[128 = 0]

[ 48 124 132 134  92 152 110 159 150 109  84 133 124 137 130 109 119 116
 127 143 124 175 153 137 120 129 123 152 109 105 129 132 149 112 131  97
  75 137  93 166  98 109 137 125 117 118 137 158 138 121 118 113 116 149] -> T + Q
[129 118 163 126 104 159 131 142 123 131  95 122 115 130 115 111 121 117
 144 171 115 208 137 155 134 126 148 126 114 112 104 147 142 136 111 133
 100 145 143 118 122 132 126 133  99 109 135 127 133 134 127 136 161 135] -> X + Q
[122 144 133 112 110 154 155 158 130 130  78 107  96 151  97 121 136 109
 127 174 127 161 132 146 139 128 139 135 118 113 112 162 123 141 128 142
 130 139 152 107 110 141 107 137 115 112 140 135 123 111 115 149 124 127] -> T + F
[128 116 152 115 108 161 135 131 128 130  81 125  90 119 122 105 121 109
 151 166 129 252 142 141 136 134 156 126 118 119 112 168 129 130  92 167
 106 135 150 107 120 127 115 129 115 120 126 102 136 135 116 150 124 128] -> X + F
[110 141 160 128 133 142 129 154 130 117  45 107 109 155  99 112 140 111
 128 182 134 181 119 137 138 109 157 138 135 109 113 150 119 128 106 147
 137 139 144 119  96 144 110 150 111 110 146 138 108 155 164 148 134 120] -> T + F
[130 135 149 121  99 143 140 151 131 119  84 115 114 134  89  86 136 112
 146 176 120 177 148 145 133 130 144 142 125 114 123 145 129 128 119 135
 101 139 135 129 122 115 112 126 103 118 157 126 136 154 130 122 109 146] -> T + Q
[131 139 154 124 116 146 160 173 127 122  57 122 102 156 168 119 124 142
 121 191 146 200 137 152 116 124 145 137 119  97 109 156 129 119 131 136
 104 131 131 143 104 131  98 217  98 123 129 157 128 144 118 142 117 153] -> T + Q
[152 146 132 114 129 143 139 205 137 126  66 118 118 146  95 252 141 137
 129 149 117 142 122  70 128 121 134 132 133 128 117 147 134 127 144 106
  90 160 113 150 143 119 149 125 109 100 142 166 129 117 132 111  94 123] -> T + Q
[139 146 123 115 128 135 142 187 120 137  78 106 141 152  80 117 127 141
 143 151 115 140 141 141 126 130 127 125 132 119 114 146 111 120 122  88
 130 128 112 135 117 118 146 125 100 119 133 150 133 109 123 120 104 136] -> T + Q
[159 136 133 116 132 146 139 234 150 139  28 123 101 124 105 125 122 130
 150 146 104 226 135 155 143 135 134 105 126 106  92 166 106 116 127 109
  89 117 110 128 144 116 151 120 110 106 114 161 139 133 135 136  96 113] -> T + Q
[138 148 135 123 119 141 140 207 123 123  50 120 109 146 110 130 132 151
 136 172 126 151 138 153 131 120 134 141 140 118 119 156 119 128 138 118
 113 120 124 127 123 128 102 127 117 110 141 162 132 127 109 128 104 130] -> T + F
[156 133 121 123 166 131 136 185 114 155  85 135 122 130 114 124 112 127
 143 142 104 158 127 146 124 145 132  94 114 119 100 154 130 126 119  81
  96 131  71 135 139 122 157 115 104 114 130 143 136  93 136 114  84  79] -> X + Q
[143 146 132 122 104 164 133 181 132 126  58 112 106 157  89 117 136 163
 135 179 130 190 138 144 133 115 140 141 134 122 118 165 113 145 113 128
 126 142 130 132  86 131 128 140 121 122 141 140 124 132 117 156 113 121] -> T + F
[127 159 156 126 110 149 132 124 136 116  71 114 103 157  97 132 132 146
 114 203 153 180 130 140 124 117 145 133 119 103 121 150 114 137 103 116
 116 135 167 123  85 138 108 119  98 114 143 152 121 164 128 149 103 147] -> X + F
[153 147 122 103 122 149 145 201 130 138  66 125  83 131 117 121 112 143
 126 158 107 181 148 153 124 140 120 108 114  80 110 157 132 121 137  76
  82 130 106 149 116 114 148 114  88 110 137 153 137 102 129 116  88 121] -> T + Q
[144 138 143 114 134 161 127 159 131 138  49 124 102 120 179 135 119 136
 112 165 117 217 128 155 130 144 139 111  99 102  98 154 123 138 121 137
  89 145 134 137 118 137 128 132  92 113 124 140 145 151 124 144  97 109] -> X + Q
[131 153 152 117 133 135 146 136 127 125  96 122  98 149 134 136 116 136
 124 201 141 144 117 155 120 120 132 120 120 104 114 148 121 126  99 108
 114 131 165 110 115 120 120 135  95 118 155 159 123 125 123 136 101 121] -> X + F
[148 153 132 113 126 130 140 175 127 125  64 117 114 135 125 109 126 146
 130 173 113 176 124 148 127 130 102 111 106 117  78 140 132 135 128  98
  89 141  87 141 109 131 146 124 106 109 134 158 128 116 136 119  99 126] -> T + Q
[148 158 127 120 102 171 145 175 151 123  16 119  93 150 123 113 129 138
 103 206 134 220 153 154 122 116 143 127 113  87 133 163 127 137 127  95
  76 136 145 141  92 127 119 139  87 115 156 154  93 125 119 153  78 141] -> X + F
[129 149 167 104 138 132 154 210 129 128  65 112 113 139 123 140 113 135
 137 169 127 188 130 151 116 122 130 127 135 111 108 158 130 116 116 138
 113 137 155 137 123 121 129 143  90 104 128 139 131 147 120 135 107 125] -> T + F
[143 139 149 196 122 159 136 124 141 130  76 119 110 120 123 120 123 122
 122 173 127 208 130 143 128 120 141 122 129 110 113 142 105 131 107 111
  97 154 163 132 108 126 138 152  87 118 120 139 141 139 142 150  99 131] -> X + F
[132 137 140 133 118 147 160 174 127 126  76 118 108 154 120 123 133 154
  92 179 132 157 130 141 130 124 149 133  97 106 119 156 127 124 127 118
 107 123 126 129 119 132 107 131   4 119 148 139 138 125 135 124 107 138] -> X + F
[143 143 134 119 106 139 144 181 124 126  42 121 108 146 112 117 142 126
 144 174 130 178 120 153 136 126 163 125 134 121 108 165 117 144 130 151
 118 128 130 107 140 152 107 133 122 121 147 140 130 119 129 127  98 127] -> T + Q
[118 149 157 121 142 131 128 124  88 123  96 116  93 134 182 129 120 145
 116 188 142 179 113 139 122 124 162 106 112 112 121 159 121 139 128 130
 108 121 137 124 109 145  97 135 106 120 133 135 131 141 126 144   4 121] -> X + Q
[142 140 127 110 130 134 125 134 136 125  78 137 123 132 131 118 136 100
 139 159 121 144 109 144 134 130 133 120  73 129 107 139 128 127 122 125
 105 150 124 126 157 124 151 132 114 114 148 145 136 100 133 115  92 119] -> T + Q
[155 154 160 119 124 144 131 143 136 112  51 110 106 159 120 126 139 136
 123 187 139 184 111 141 133 122 150 126 117 113 118 155 113 196 113 125
 114 146 132 122 104 149 116 146 104 106 138 152 129 143 132 140 108 113] -> X + F
[165 145 100  92 103 198 115 153 137 129  56 125 129 146 156 105 132 127
 124 168 125 197 139 138 144 134 148 118 104 107 116 150 127 149 128 103
  76 137  87 130 121 147 123 122 107 118 139 144 131 103 126 130  98 142] -> X + Q
[136 159 134 119 138 137 137 190 134 130  60 121 111 141 112 133 132 137
 131 164 125 151 115 142 132 116 128 128 129 116 115 139 114 125 102 111
 116 125 117 132 142 134 119 128 109 124 136 161 128 122 131 119  92 122] -> T + Q
[126 154 148 122 133 135 144 188 137 127  97 113 114 150  73 145 117 135
 132 159 133 136 123 153 121 113 120 147 161 121 119 151 113 119 106 111
 127 131 175 128 135 119 145 141 102 122 133 147 117 138 127 135 108 126] -> T + F
[136 134 150 123 118 156 134 131 135 132 118 105 108 108 140 127  98 123
 124 163 131 217 145 152 128 124 133 119 127 106 118 146 127 128 111 123
 104 140 163 139 107 124 126 158 104 108 131 116 129 140 112 158 111 124] -> X + F

[135 127 128 115 139 149 133 139 123 120 124 127 113 126 146 129 129 120
  99 131 122 112 128 131 132 108 128 143 124  90 129 119 124 109 136 178
 151 119 128 122 131 122 132 135 129 127 147 133 144 137 125 124 125 174] -> (43) + E
[137 138 125 120 138 125 104 141 124 130  93 121 135 128 140 124 129 116
 104 146 117 130 139 116 133 116 153 100 138 135 137  98 107 123 127 145
 153 124 124 130  93 120 144 142 131 130 122  93 134 139 132 131 127 170] -> (43) + W
[118 121 130 132 132 179 140 121 124 137 123 118 138 129 128 128 118 140
 147 115 130 119 103 137 120 124 138 136 108 129 111 157 126 147 133  57
 144 144 122 129 140 143 138 125 127 137 147 149 142 123 115 104 143 130] -> (44) + W
[133 133 145 132 128  85 140 129 127 140 106 127 129 138 133 132 134 155
 102 127 119 128 134 137 116 137 130 113 146 105 138 123 140 111 127 166
 124 127 129 110 147 115 123 130 125 123 129 112 133 120 117 135 130 143] -> (43) + M
[140 134 144 128 125 188 110 117 123 120 103 120 142 118 145 134 123 131
 104 130 114 133 102 143 138 117 166 107 128 144 124 120 131 116 126 114
 147 127 113 133 110 142 122 123 121 108 145  90 124 154 115  96 130 185] -> (43) + W
[141 127 124 125 135 151 118 119 130 125 123 125 125 117 134 134 130 144
 117 137 132 133 117 133 135 122 156 111 127 141 117 136 133 124 122 129
 139 144 124 125 127 135 113 132 131 127 164 120 143 136 111  93 127 196] -> (43) + Y
[136 132 100 134 114 105 146 134 129 126 116 121 132 123 136 133 128 149
 114 119 126 112 117 137 120 123 130 111 135  99 127 131 135 120 120 139
 132 130 130 110 141 134 130 122 122 125 130 122 133 126 119 131 134 133] -> (43) + S
[119 116 121 116 129 172  98 129 121 130 133 146 132 130 133 119 129 116
 147 129 141 114 137 121 148 120 127 149 113 146 131 133 114 137 120 111
 135 118 124 141 112 136 135 128 135 130 133 148 134 123 115 118 126 136] -> (44) + W
[120 133 121 125 127 110 166 133 126 139 121 127 115 127 122 132 131 115
 128 111 124 128 120 141 120 121 101 160 112  92 123 130 128 148 137  80
 119 121 131 108 147 124 142 125 130 134 107 145 151 111 127 130 143 100] -> (44) + M
[142 133 150 129 136  90 141 134 128 126 109 120 129 129 131 139 129 151
  90 131 125 135 103 139 107 133 133 110 137  99 122 122 143 112 133 151
 132 127 137 106 152 120 120 130 120 118 135 111 138 129 113 131 131 149] -> (43) + E
[137 127 121 113 134 162 106  86 126 136 130 117 137 123 117 118 125 134
 173 135 130 148 130 123 143 124 138 146 105 169 119 133 123 162 129  45
 113 136 125 140 121 141 128 144 131 130 145 129 141 120 123  77 129 144] -> (44) + Y
[137 135 142 110 135 137 126  86 131 133 123 125 133 121 119 123 131 141
 146 129 133 158 118 126 127 119 132 135 104 132 135 128 140 164 128  50
 108 130 134 119 134 124 129 118 124 128 130 117 138 129 142  59 132 141] -> (44) + W
[139 142 145 126 139  84 145 136 123 124  95 122 141 130 130 133 123 147
 104 116 117 131 122 139 115 128 125 111 139  96 127 123 130 122 126 129
 130 122 129 103 144 119 122 129 118 115 115  94 142 126 122 130 135 143] -> (43) + E
[143 142 146 123 134  85 135 124 134 129 108 126 133 123 117 130 125 167
 122 133 121 153 136 142 125 137 165  87 144 157 131 119 137 115 127 101
 122 141 116 128 106 161 129 129 120 117 139 108 124 138 119 105 123 158] -> (43) + Y
[134 124 142 135 133 220  96 112 130 124 139 114 161 139 148 135 128 128
 108 137 125 111  96 132 134 110 156 119 129 137 135 119 132 105 134 133
 145 128 120 141 130 128 113 135 132 136 143 104 122 140 112  86 127 179] -> (43) + W
[139 142 150 129 133  69 127 124 130 131 102 114 132 125 115 128 125 165
 116 129 124 145 139 117 130 133 159  84 151 152 132 132 133 122 124 121
 126 133 133 131 108 162 121 120 120 120 132 106 124 132 120 121 121 155] -> (43) + Y
[118 127 129 131 126 136 138  97 126 133 136 123 125 107 115 118 126 145
 157 124 139 135 112 121 126 115 103 159 107 124 126 133 137 154 132  49
 107 138 131 124 150 128 133 130 128 139 123 139 147 112 124  93 133  98] -> (44) + E
[142 133 137 121 144 139 118 117 122 134 100 115 143 120 136 123 125 150
 112 134 125 130 114 136 130 122 164  93 138 139 127 131 124 127 129 112
 148 129 118 124 115 140 125 133 125 122 146 134 135 140 140  97 122 184] -> (43) + W
[140 127 143 138 134  84 145 134 131 123 118 125 123 130 143 138 129 141
 104 134 127 113 114 137 115 131 104 123 124  82 126 120 134 118 127 164
 132 119 140  72 158 111 132 136 125 129 158 119 139 120 115 146 142 131] -> (43) + M
[148 135 149 128 142 168  98  95 129 125 102 122 145 113 145 134 127 139
 112 139 122 147 104 132 128 116 148 119 136 135 131 103 134 125 129  99
 117 120 120 119 134 127 118 124 125 121 122  67 134 163 117  85 119 176] -> (43) + W
[154 126 162 134 141 112 134 117 127 125 113 128 128 124 141 148 128 144
  99 142 134 127 114 135 119 125 127 118 138  99 127 119 138  94 128 158
 143 123 134 104 158 123 122 125 123 112 135  95 140 146 113 119 129 173] -> (43) + M
[127 126 123 107 136 125 136  97 134 144 119 118 130 128 125 118 118 150
 153 117 140 147 109 129 123 122 116 150 106 137 117 144 126 167 127  37
 121 139 119 115 141 139 139 121 132 142 130 121 154 117 120  71 138 136] -> (44) + W
[140 133 146 124 143 128 127 128 135 128  84 124 130 116 140 126 151 128
  97 124 118 127 110 137 128 127 133 114 144 106 128 120 129 113 128 134
 134 113 132 113 132 112 133 130 125 124 118  87 132 145 122 130 128 153] -> (43) + M
[144 128 146 126 133 115 125 114 125 120 122 128 122 121 133 130 126 127
 111 135 129 132 119 132 127 124 126 127 131 116 131 123 139 113 127 140
 128 129 130 116 151 121 121 126 125 122 149 114 129 131 125 113 127 146] -> (43) + M
[140 135 144 129 145 183 122 137 125 131  97 116 139 124 142 135 119 135
 103 120 126 116 106 143 128 121 162 112 130 125 135 119 127 117 128 100
 149 129 114 117 131 134 118 114 116 120 147  90 136 147 110 103 127 187] -> (43) + W
[146 138 141 130 134  84 140 138 110 115 112 131 119 127 143 134 133 131
  90 135 120 125 114 135 113 132 112 116 144  78 136 115 132 115 132 170
 134 120 137  62 144 109 131 126 128 115 114  95 138 135 124 154 135 153] -> (43) + M
[137 140 136 130 138 124 136 135 125 120 102 121 121 128 142 141 134 129
  93 121 123 116 115 138 116 121 132 112 137  92 136 119 129 118 124 161
 149 118 145  98 141 111 134 128 117 128 138 108 157 138 116 121 129 180] -> (43) + M
[141 127 129 125 134 139 113 122 131 131 112 121 143 123 134 133 126 146
 127 136 123 139 129 134 136 126 176 109 129 153 128 129  93 111 122 110
 137 150 119 143 114 144 125 129 125 120 142 116 128 135 118  98 127 167] -> (43) + Y
[134 127 146 131 136 203  99 124 126 125 100 112 142 124 146 136 128 128
 106 128 123 116 108 133 131 116 160 115 139 132 132 121 124 109 131 132
 144 127 110 124 120 136 129 122 124 126 129  88 125 134  98 121 132 179] -> (43) + W
[144 135 145 129 130 107 132 119 127 123 103 129 132 125 136 138 130 133
 101 130 125 128 118 126 121 122 125 110 142 109 155 111 129 112 129 146
 124 118 124 110 140 112 121 130 113 121 137  92 133 138 116 120 123 151] -> (43) + E
[127 133 136 137 124  89 137 127 125 141 116 126 148 136 133 117 124 117
 155 123 131 119 126 118 122 121 114 116 129 119 117 140 123 153 135  76
 132 125 134 113 115 122 138 124 129 139 106 124 123 110 141 147 121  63] -> (44) + S
[142 132 140 108 129  79 144 124 127 124 112 131 121 124 141 131 137 139
 109 142 125 127 122 129 125 132 118 115 135 101 133 118 138 122 125 160
 128 120 140 105 146 119 135 129 122 139 133 113 138 139 123 122 126 157] -> (43) + M
[143 133 141 128 135 108 124 131 146 130 109 124 135 127 124 135 130 149
 121 129 119 124 129 133 134 130 157  89 136 147 132 124 134 122 130 139
 136 139 127 134 109 134 123 120 128 123 124 106 124 132 123 123 132 154] -> (43) + Y

[149 135 156 146 105 135 119 127 130 179 130 142 126 133 150 128 127 136
 140 118 118 123 140 146  99 138 112 110 120 100 159 125  75 126 110 115
 126 149 132 142  92 120 131 137 116 112 109 118 110 120 155  92 132 121] -> B + Q429
[ 73 121 146  97 117 149 127 112 113 122 124 118 140 127 120 139 143  94
 129 114 140 128 124 128 151 129 167 118 138 126 133 137  99 124 128 143
 129 138 140 100 118 126 130 128 116 114 134 130 138 114 122 151 122 128] -> V + Q93
[ 73 112 165 116 141 125 122 106 122  90 103 113 124 157 128 119 164 112
 119 134 134 129 129 142 127 126 150 133 139 133 122 127 104 151 119 136
 129 161 129 130 107 123 137 119 121 114 132 140 123 112 125 140 119 127] -> N + Q93
[ 50  81 233 144 139 146 123  99 130  94  92  98 106 163 113 157 165  92
 165 179 135 123 117 127 124 138 169 135 124 151 141 126 126 105 123 141
 119 147 128 137  89 127 182  99 103 119 114 126 123  82 154 191 106 165] -> B + Q93
[176 136 139 140 118 147 128 133 115 150 145 100 104 134 148 126 145 143
 147 152 112 130 131 123  67 136 118 128 126 119 142 129 110 128 107 110
 130 156 118 150 130 124 129 125 112 112 103 111 125 120 147 115 132 116] -> B + Q93
[146 110 139 132 120 119 121 130 131 120 110  93 116 153 117 137 136 123
 115 155 122 128 123 119  97 128 139 128 123 127 152 128 115 122 117 102
 130 110 138 131 115 131 157 126 114 129 111 118 130 106 147 131 115 144] -> B + Q93
[125 139 104 124 126 145 130 138 105 118 128 132 126 125 153 183 152 128
 144 130 103 135 134 125 104 140  82 132 140 117 102 127 129 164 114 127
 138 142  93 131 153 130 123 106 100 125 125 109 124 101 131 116 130 109] -> V + Q585
[149 129 161 125 139 132 130 108 110 140 126 130 145 143 116 126 135 116
 139 128 106 116 117 137 101 133 155 137 138 141 128 123  85 140 129 107
 120 144 139 124 123 120 156 115 119 113 146 139 127 110 136 128 126 146] -> P + Q585
[ 73 117 133 112 114 142 115 117 125 146 141 116 132 126 135 170 159 117
 151 118 118 128 129 137 109 130 130 122 132 125 131 132 114 145 108 141
 141 167 120 137 124 128 145 116 105 120 124 106 124  97 127 128 133 101] -> V + Q93
[120 129 155 141 123 125 128 115 148 157 137  60 138 139 132 106 142 131
 127 126 129 121 132 140 113 121 138 121 124 121 143 128 107 118 113 120
 126 151 135 158 113 124 134 135 130 123 125 122 115 128 146 117 132 120] -> P + Q429
[105 113 223 150 117 148 128 108 141 137  88 122 115 152 143 101 149  92
 142 137 135 108 131 171 127 135 150 114 130 113 136 129  52 128 113 130
 118 151 131 123  77 130 157 121 121 113 126 136 119 133 164 138 120 143] -> B + Q429
[ 40 107 193 130 125 137 123 102 127 133 107 138 129 137 151 153 178 111
 145 127  88 119 146 153 145 142 138 120 134 128 137 139 101 142 108 153
 129 161 114 138  83 120 145 105 112 124 121 122 105  99 147 140 120 121] -> V + Q429
[156 141  79 121 101 103 131 136 126 126 149 116 127 126 117 167 112 155
 122 145 107 143 134 114 109 130  98 121 115 122 154 128 132 128 113  99
 142 118 130 135 133 129 127 142 118 147 106 102 126 106 131  93 129  98] -> B + Q429
[ 88 119 176 122 118 156 118  97 121 128 137 104 121 137 132 131 173 110
 146 135 129 125 125 136  95 126 164 120 136 128 126 141  91 143 103 134
 137 180 124 133 116 125 116 114 103 115 117 109 129 109 137 142 126 105] -> P + Q93
[121 140 120 118 113 157 130 114 131 150 149 124 133 111 143 150 144 137
 145 120 117 128 131 132 104 133 122 119 128 113 139 133 106 131 107 137
 135 147 130 129 126 122 114 127 107 119 116 102 124 123 133 110 145 110] -> V + Q429
[ 42 104 144 120 136 116 119 122 127  84 104 105 104 154 132 129 183 115
 121 136 139 126 135 132 142 121 131 130 144 132 108 133 163 148 113 150
 133 166 113 139 121 131 149 108 125 128 131 134 144 117 121 144 122 107] -> N + Q93
[ 83 117 179 143 134  93 126  96 120 138 147 121 124 150 126 139 155 120
 140 153  98 112 122 126  72 133 158 133 126 141 148 119 133 124 107 120
 115 171 130 178 108 122 154 108 104 108 102 114 114  82 145 141 121 132] -> P + Q93
[ 77 123 160 135 109 121 123 127 132 147 114 133 124 139 139 163 144 118
 132 148 115 132 137 142 116 135 116 111 130 125 146 131 108 137 105 134
 130 147 118 141  81 119 152 130 118 129 104 114 103 100 158 117 121 126] -> A + Q429
[155 140  89 118 137 129 124 141 127 106 121 119 135 127 133 122 132 115
 109 123 128 135 132 123 130 121 110 137 138 153  95 122 129 158 134 124
 136 131 123 120 147 131 135 120 126 128 139 137 141 150 114 111 128 111] -> V + Q585
[137 108 189 150 141 152 124 126 118 150  93 120 118 149 130 135 150 109
 162 138 128 117 120 136  88 125 132 135 145 143 111 127 124 134 131 140
 127 155 115 113 102 128 154 109 119  97 123 128 132 125 152 139 121 135] -> B + Q585
[ 97 131 160 123 107 112 119 102 134 154 137 136 145 135 119 123 128 120
 118 118 122 119 130 138 123 137 170 111 107 124 165 136  42 122 105  98
 126 141 156 143  96 112 141 133 108 117 128 125 118 104 153 112 121 145] -> A + Q93
[ 89 118 148 135 115 112 131 127 136 118 127 105 107 139 124 123 147 125
 128 143 139 130 134 127 134 127 132 123 130 109 136 134 115 116 118 132
 128 146 134 146 109 124 137 132 132 134 111 117 113 124 143 134 127 124] -> B + Q429
[103 119 207 138 119 150 123 100 132 157 107 146 146 144 127 135 138 100
 141 124 119 113 118 144 134 132 165 117 119 134 146 134  47 121 120 128
 123 136 137 117  96 122 149 114 116 108 131 133 122 106 155 131 118 156] -> A + Q93
[129 120 135 122 113 105 113 115 103 126 157 123 124 145 141 161 155 142
 129 153  74 123 138 127  68 137 126 135 126 137 142 127 115 141 103  93
 127 171 118 173 134 118 141 104  98 114 115 104 110  79 142 117 127 121] -> P + Q93
[105 124 102 135 117 121 127 145 123 136 151 124  99 107 143 190 148 154
 147 151 112 141 141 120 101 135  80 123 117 119 158 125 183 116 107 131
 137 133 106 172 129 120 120 134 126 149  92  96 111 104 141 112 120  99] -> B + Q429
[ 52 102 170 129 145 139 120 104 125 119  74 133 151 145 107 146 146  76
 132 111 150 117 121 139 154 126 161 143 153 160  90 131 131 148 141 172
 132 146 124  77 102 130 153 119 133 108 138 158 142 126 114 158 117 126] -> P + Q585
[ 50 135 167 125 129 155 126 107 115 143 104 123 136 135 146 174 181  96
 155 123 130 124 129 140 123 139 141 123 143 136 113 137 109 149 106 165
 134 169 112 113  95 135 144 107 105 113 129 123 125  97 134 138 126 107] -> V + Q93
